W =
 8.7   1.6   5.1  10.3   7.8   5.9   7.5   3.3   8.5   5.4
14.3  47.9  17.3  35.3  33.5  24.2  37.7  12.3  16.2   9.9
 7.5  15.1  19.2  31.8  34.6  11.8  12.5  10.2   5.6  11.7
 4.3   6.3   6.2  10.1   6.8   4.6   5.3  10.1   2.0   2.7
11.6  35.9  21.3  31.7  13.7  29.4  37.5   3.0  33.7   8.1
 8.8  18.1  19.7  14.5  10.6  19.1   5.9  16.2   9.0  17.9
81.1  59.2  18.1   3.3  40.3  80.8  10.6  15.2   6.8   1.2
 4.6   2.8   5.4   3.6   2.5   6.4   1.0   4.5   3.8   3.0
 4.3   1.6   5.3   3.9   1.5   7.1   1.9   0.8   5.7   2.7
 1.7   7.4   4.8  21.3  21.2   1.7   8.5   2.0   1.2   4.3
 1.5   1.4   3.9   3.5   2.4   1.7   1.1   0.9   1.4   3.4
 8.2   5.2   8.9   7.9   1.7  16.5   4.2   0.9  14.2   5.2
14.7   4.0  21.3  16.7  14.2  17.2  11.1   5.1  17.9  10.0
 3.4  22.5  11.5  74.3  46.6   3.9  29.0   2.6   2.0   9.0
 5.3   9.9  13.7  14.7  10.4   9.1   8.9   8.7   7.8   6.6
 2.0   9.0   6.3  22.3  23.6   3.7   9.6   2.6   3.4   7.6
Indices start at 1.
What is the top-right entry? 5.4
What is the entry at row 1, column 2? 1.6
The entry in the top-left corner is 8.7
What is the bottom entry of the column that holds the largest entry? 2.0
The entry directly below 7.1: 1.7
What is the entry directly below the smallest entry? 2.0
The entry directly above 6.4 is 80.8
What is the bottom-right entry? 7.6
The entry at row 2, column 1 -> 14.3
What is the bottom entry of the column that holds the smallest entry? 2.6
What is the entry at row 3, column 1? 7.5
The entry just left of 19.7 -> 18.1
The entry directly above 31.7: 10.1
What is the entry at row 3, column 3? 19.2
The entry in row 2 and column 3: 17.3
What is the entry just left of 2.5? 3.6
The entry just left of 7.4 is 1.7
What is the entry directly above 2.8? 59.2
The entry just left of 6.4 is 2.5
The entry directly below 81.1 -> 4.6
The entry just left of 19.1 is 10.6
What is the entry at row 3, column 2? 15.1
The entry in row 1 and column 3 is 5.1
The entry directly above the smallest entry is 4.5
The entry directly above 8.1: 2.7

Read these off the row that follows.
1) Give the entry just right of 60.4.
2) Give the entry just left of -3.8.
[-74.0  72.0  -3.8  -9.7  60.4  44.6  58.2]
1) 44.6
2) 72.0

B =
[[-28.1  36.7 -58.0 -44.9 -31.1  30.8  57.9]
 [ 17.5   9.2  34.8 -56.4  -2.0  74.9   8.0]
 [  3.6 -46.2  61.8 -15.9 -41.8 -55.5  66.7]
 [ 21.6  79.0  17.4 -22.7  21.8 -21.3 -15.4]]
Counting starts at 1.
Read off the entry at row 2, column 3.
34.8
The entry just left of -44.9: -58.0
Read off the entry just left of -31.1.
-44.9
The entry in row 2 and column 2 is 9.2
Read off the entry just right of -56.4.
-2.0
The bottom-right entry -> -15.4
Read off the entry just left of 79.0.
21.6
The entry at row 1, column 1 is -28.1
Read off the entry just right of -41.8.
-55.5
The entry just right of the largest entry: 17.4
Read off the entry in row 3 and column 1.
3.6
Read off the entry in row 3 and column 3.
61.8
The entry at row 2, column 1: 17.5
Read off the entry directly above -55.5.
74.9
Read off the entry at row 1, column 2.
36.7
Read off the entry directly above 66.7.
8.0
The entry directly above -2.0: -31.1

Read these off the grid that follows. Rows and columns are numbered from 1.
1) Read off the entry just left of 8201.
2) Read off the entry at row 2, column 3.
3) Read off the entry directly below the smallest entry.
4) Read off the minimum.
5) Read off the entry at row 1, column 2.
6) Read off the top entry of the column that holds the largest entry.
7) Read off the entry at row 1, column 3.
8) Read off the entry at row 2, column 2.
[[3224 2365 8312 6319 6585 9178 1212]
 [3224 2365 6709 6319 6585 7996 1837]
 [3224 2365 6709 6319 8059 6232 1837]
 [5049 7017 6709 3474 6585 7996 5472]
 [3203 2365 6709 6319 3724 7996 1837]
 [3224 2365 6709 6319 4851 7996 1837]
 [3224 2365 6709 6319 6585 6874 1837]
 [3857 5156 6709 4278 8201 7996 7196]]
1) 4278
2) 6709
3) 1837
4) 1212
5) 2365
6) 9178
7) 8312
8) 2365
